Each row has a name. After each piece below comes the name of the row it's from, unless a question asks for something else. Each question is about the rows just above it.

[79 20 154 147 26 56 159 162 44 74] -> z443
[77 46 81 128 25 110 109 106 177 45] -> z101
[24 133 131 143 161 119 100 42 66 107] -> z605
[77 46 25 128 106 46 177 110 109 81] -> z706
[80 25 110 46 128 77 177 106 109 46] -> z198
[127 47 142 173 114 59 118 152 135 117] -> z917
[110 46 128 46 25 77 177 106 109 80] is which row reordered? => z198
[46] with +1 step of 1 on every entry: => [47]
[25 45 46 77 81 106 109 110 128 177] is which row reordered? => z101
Which row holds these entries in another order? [46 177 110 109 81 77 46 25 128 106] => z706
which: [59 118 152 135] => z917

[88 72 126 125 86 35 143 114 53 79 56 68 127 126] = z706
[64 135 76 92 100 134 75 177 131 138 136 136 59 57] = z998
[98 84 88 128 99 45 145 124 98 131 101 67 98 41] = z917
[65 147 170 58 121 97 67 101 72 22 144 128 98 58] = z443
which: [35 143 114 53] => z706
Put [22 58 58 65 67 72 97 98 101 121 128 144 147 170] back in order: which row is it? => z443

[98 73 136 89 117 80 161]  z604
[136 161 115 81 70 97 86]  z998
[135 159 110 76 60 100 75]  z706
[97 150 173 37 71 16 72]  z197
[135 159 110 76 60 100 89]  z785
[136 161 117 81 73 98 89]  z101
which: [135 159 110 76 60 100 75] => z706
Move every entry of [117] by -1 step of 1. => [116]
[81 161 98 136 73 117 89] is which row reordered? => z101

[120 133 137 35 156 140 64 93 184 50 77 72 29 193 64 46 151 183 67 160 124 52 110 126 67 54 189 123 67 172 49 51] -> z198
[118 139 173 89 46 145 69 144 141 143 174 53 51 113 51 149 160 62 35 110 72 73 172 63 130 114 168 150 133 133 66 45] -> z214
[123 137 184 93 67 151 72 140 160 126 193 52 50 133 46 156 183 77 28 120 67 64 189 67 124 49 110 64 172 54 35 51] -> z605
Which row holds these entries in another order? [51 35 54 172 64 110 49 124 67 189 64 67 120 28 77 183 156 46 133 50 52 193 126 160 140 72 151 67 93 184 137 123] => z605
[110] with +1 step of 1 on every entry: => [111]

[77 71 184 85 43 109] -> z785
[71 202 86 114 109 85] -> z781
[71 202 84 114 109 85] -> z101
[71 184 43 78 109 85] -> z605
[202 86] with +1 step of 1 on every entry: => [203 87]
Put [71 84 85 109 114 202] back in order: which row is it? => z101
[86 114] with +1 step of 1 on every entry: => [87 115]
Which row holds these entries in another order? [85 109 78 43 184 71] => z605
Shift each entry of [184 43] by -1 times 1: => [183 42]
Put [43 71 78 85 109 184] back in order: which row is it? => z605

